Below is a small trained network, with its code and all its weights. Each question gives an input and a target symbol and asks what happens when units are switched off, that is, made to give their printed mean instead of their output.

import numpy as np


def w(rows, s, z=0):
    codes = np.array(rows[::2]) - 128.0
    scale = np.full(codes.shape[1], s)
    scale[-1] = z or s
    return codes * scale


def norm(h):
    return h / np.sqrt((h * h).mean(-1, keepdims=True) + 1e-5)


def f(y):
    return np.maximum(y, 0)


def softmax(a):
    e = np.exp(a - a.max(-1, keepdims=True))
    return e / e.sum(-1, keepdims=True)


def log_softmax(a):
    a = a - a.max(-1, keepdims=True)
    return a - np.log(np.exp(a).sum(-1, keepdims=True))


def net(x, mask):
    ids = ['αδεζηθπστω'.index(c) for c in x.split()]
    T = len(ids)
    res = E[ids] + P[:T]
    u = 0
    for l in range(3):
        q, k, v = (norm(res) @ M[l].T for M in (Q, K, V))
        z = softmax(np.where(np.tri(T) > 0, q @ k.T / 2**0.5, -1e9)) @ v
        res = res + np.where(mask[u], z, O[l][:, -1]) @ O[l][:, :-1]
        u += 1
        y = f(norm(res) @ A[l][:, :-1].T + A[l][:, -1])
        res = res + np.where(mask[u : u + 4], y, B[l][:, -1]) @ B[l][:, :-1]
        u += 4
    return log_softmax(norm(res)[-1] @ U[:, :-1].T + U[:, -1])


Q, K, V, O, A, B = {}, {}, {}, {}, {}, {}
E = w([
[149,141,127,123,166,92,84,71,91,181],'α',
[177,102,108,196,170,130,131,94,112,57],'δ',
[189,117,156,151,112,138,21,163,93,107],'ε',
[113,18,160,100,155,196,81,82,153,91],'ζ',
[100,115,82,87,219,121,147,82,187,76],'η',
[173,125,17,103,125,144,40,114,149,112],'θ',
[39,206,250,139,28,237,223,124,114,178],'π',
[79,176,133,23,166,80,46,136,134,126],'σ',
[149,108,101,135,175,136,114,198,147,40],'τ',
[159,113,97,137,174,49,75,140,141,90],'ω',
],0.0024)
P = w([
[154,142,154,130,81,129,158,120,158,150],'0',
[90,174,86,151,110,124,121,197,174,90],'1',
[142,69,61,30,118,67,122,121,52,89],'2',
[106,157,152,113,142,144,92,48,106,110],'3',
[90,177,95,171,126,144,114,194,166,87],'4',
[171,61,76,54,210,106,93,171,89,122],'5',
[105,110,141,149,203,183,83,69,107,133],'6',
[92,171,99,170,106,138,117,206,165,89],'7',
[182,66,105,78,254,109,74,198,121,158],'8',
],0.0039)
Q[0] = w([
[149,161,91,132,123,114,59,166,183,12],'L0H1',
[48,170,137,177,28,148,184,253,137,128],'L0H1',
],0.0047)
K[0] = w([
[251,131,136,119,190,114,120,125,198,135],'L0H1',
[164,146,168,108,2,104,211,130,181,150],'L0H1',
],0.0058)
V[0] = w([
[80,148,101,99,68,183,152,13,86,198],'L0H1',
[168,79,55,130,161,3,51,33,150,132],'L0H1',
],0.0026)
O[0] = w([
[70,155,114,253,149,169,60,136,248,224,56],'L0H1',
[16,125,84,135,21,111,202,178,46,191,253],'L0H1',
],0.0026,0.00053)
A[0] = w([
[94,122,130,51,28,152,247,207,44,147,4],'L0N1',
[29,120,209,101,97,196,193,188,68,151,93],'L0N2',
[67,165,182,193,105,126,199,255,116,97,72],'L0N3',
[122,226,180,184,110,206,101,89,183,120,70],'L0N4',
],0.0026,0.0031)
B[0] = w([
[25,68,108,192,70,40,213,191,51,252,171],'L0N1',
[135,169,77,118,143,16,103,110,96,31,193],'L0N2',
[166,92,40,83,105,142,49,107,216,154,213],'L0N3',
[136,46,108,109,130,20,140,174,63,117,253],'L0N4',
],0.0031,0.0014)
Q[1] = w([
[82,165,115,84,47,90,166,131,85,125],'L1H1',
[114,102,154,78,151,168,135,2,36,199],'L1H1',
],0.0069)
K[1] = w([
[29,192,178,146,48,93,138,101,113,99],'L1H1',
[44,116,75,151,254,145,58,135,32,102],'L1H1',
],0.0052)
V[1] = w([
[188,109,45,129,76,122,37,158,90,136],'L1H1',
[155,134,252,167,119,127,82,137,79,159],'L1H1',
],0.0039)
O[1] = w([
[243,148,39,80,52,211,48,73,146,147,253],'L1H1',
[84,177,185,118,48,202,109,212,4,145,57],'L1H1',
],0.0034,0.00054)
A[1] = w([
[194,111,96,43,138,93,142,129,116,88,29],'L1N1',
[195,117,116,48,169,112,144,137,107,50,71],'L1N2',
[141,55,28,61,131,6,174,185,2,164,2],'L1N3',
[138,124,139,173,141,52,120,113,174,138,14],'L1N4',
],0.0044,0.0026)
B[1] = w([
[181,114,158,178,157,61,85,135,43,116,203],'L1N1',
[193,104,140,164,154,76,71,126,78,150,211],'L1N2',
[102,36,3,49,111,118,187,137,23,138,252],'L1N3',
[92,134,118,126,182,127,223,116,174,117,136],'L1N4',
],0.0046,0.0045)
Q[2] = w([
[77,152,137,107,90,123,154,32,122,146],'L2H1',
[92,154,91,151,62,77,127,255,198,98],'L2H1',
],0.0076)
K[2] = w([
[9,161,79,126,146,106,67,84,109,81],'L2H1',
[165,160,215,113,2,90,202,105,189,138],'L2H1',
],0.0055)
V[2] = w([
[90,157,138,4,161,75,65,151,146,167],'L2H1',
[110,11,167,93,114,165,88,117,148,121],'L2H1',
],0.0043)
O[2] = w([
[179,56,149,82,190,157,138,254,188,218,217],'L2H1',
[107,14,190,85,41,120,80,116,195,100,254],'L2H1',
],0.0038,0.00085)
A[2] = w([
[67,131,62,202,83,172,159,221,185,101,137],'L2N1',
[151,138,114,119,76,150,57,160,83,129,116],'L2N2',
[180,179,148,98,60,237,106,149,90,93,3],'L2N3',
[26,179,254,175,128,128,220,220,75,69,35],'L2N4',
],0.0041,0.0036)
B[2] = w([
[143,127,214,110,107,124,154,64,77,216,226],'L2N1',
[134,115,155,168,177,138,203,104,163,117,225],'L2N2',
[139,106,157,67,202,216,243,68,140,54,148],'L2N3',
[106,93,1,226,163,222,88,206,161,86,254],'L2N4',
],0.0048,0.0026)
U = w([
[97,162,168,173,108,140,129,86,94,254,12],'α',
[74,204,125,169,88,105,112,55,98,60,126],'δ',
[152,163,161,73,132,211,198,116,132,74,141],'ε',
[80,71,196,124,42,118,93,117,173,95,203],'ζ',
[85,124,140,159,191,68,195,99,209,129,53],'η',
[183,162,51,126,100,157,86,91,227,148,2],'θ',
[73,138,95,212,143,195,105,203,142,91,110],'π',
[165,113,166,68,168,140,107,220,161,193,37],'σ',
[206,129,154,145,164,56,87,140,87,94,248],'τ',
[103,82,66,73,92,99,173,145,73,132,225],'ω',
],0.0067,0.00078)

Each question gives the input, a string of symbols that net reads in full, and the target symbol t.
The units are the heads (2 rows each of Q, K, V and O) and the neurons (one row each of A and B). Each row of codes is followed by its name. A weight is (code - 128) times the scale printed after its matrix; where a second scale follows, it is the last column's (O, A, B and U).
mask holds one flag per unit, layer by layer, with each layer's heads first. A switched-off unit (its flag False) gives its mean, the last column of its rows in O or B, instead of its output. The means were averaged over made-up inputs and are rounded, as every weight is.
A unit's drop is (log p(t) with every unit on - log p(t) with that unit switched off) / (log p(t) with every unit on - log p(t) with every unit switched off).
The circuit of an input: a set's keep is (log p(t) with only the set's units on - log p(t) with every unit switched off) / (log p(t) with every unit on - log p(t) with every unit switched off). Starting from the 12 units with the biggest drops (on a tie, the unit counted first), units are removed one at a time, each time the one whose removal leaves the highest keep (on an exact tie, the one counted first), for as long as the keep stays at least 0.8.
units of the circuit, in order: the units of the circuit, biggest drop first
most important unit: the unit with the biggest drop
k most important neurons: the k neurons with the biggest drops, biggest first
k most important neurons of layer l: the k neurons of layer l with the biggest drops, biggest first
drop of u: that unit's drop, to one decimal
input η α ε ζ σ, target η: most important unit => L1H1
input π σ π ζ ζ η η, target η: units of the circuit, in order => [L1H1; L1N3; L0H1]
input π η σ ζ δ θ θ ζ, target π: units of the circuit, in order => [L1H1; L2N4; L1N3]
input π η τ ε π π, target σ: units of the circuit, in order => [L0H1; L2H1; L1N3]
input ω η σ ε η π π δ, target ω: units of the circuit, in order => [L0H1; L1N3]
input δ ε ζ η η, target δ: units of the circuit, in order => [L2H1; L1N3]
input ζ θ θ ζ ζ ω α, target α: 3 most important neurons => [L1N3; L2N4; L0N3]
input τ π ζ π τ π π, target π: 3 most important neurons => [L1N3; L0N4; L0N3]
input θ α σ ζ π, target θ: units of the circuit, in order => [L1H1; L0N3]
input ω ε ε π, target π: 3 most important neurons => [L0N4; L2N4; L1N3]
input η η ε η π ω σ, target σ: 2 most important neurons => [L1N3; L0N4]
input τ η ε δ ω π ζ, target ζ: 2 most important neurons => [L1N3; L2N4]
input δ δ ε ζ, target ζ: 2 most important neurons of layer 0 => [L0N3; L0N2]
input ε δ δ ε ω π τ ζ, target ε: most important unit => L1H1
input π ω η ω ζ ε η τ π, target τ: 3 most important neurons of layer 0 => [L0N2; L0N4; L0N1]
input π τ τ α, target α: 3 most important neurons => [L1N3; L2N4; L1N1]
input π θ θ δ σ, target π: 2 most important neurons => [L2N4; L1N3]
input π τ ζ η ε π ε η, target π: 2 most important neurons => [L2N4; L1N3]
input θ ω δ ε, target ε: 2 most important neurons => [L2N3; L1N3]
input α δ ε ε σ, target α: most important unit => L2N1
input η τ π ω θ, target η: drop of L0N2 => 0.0
input η η π ε η ε π ζ, target η: drop of L1H1 => 0.9
input η ζ π ω δ, target η: drop of L1H1 => 1.1
input ε ε ω ω α η δ, target δ: 2 most important neurons of layer 1 => [L1N3; L1N2]
input ζ θ τ θ σ, target ζ: drop of L1N3 => 0.2
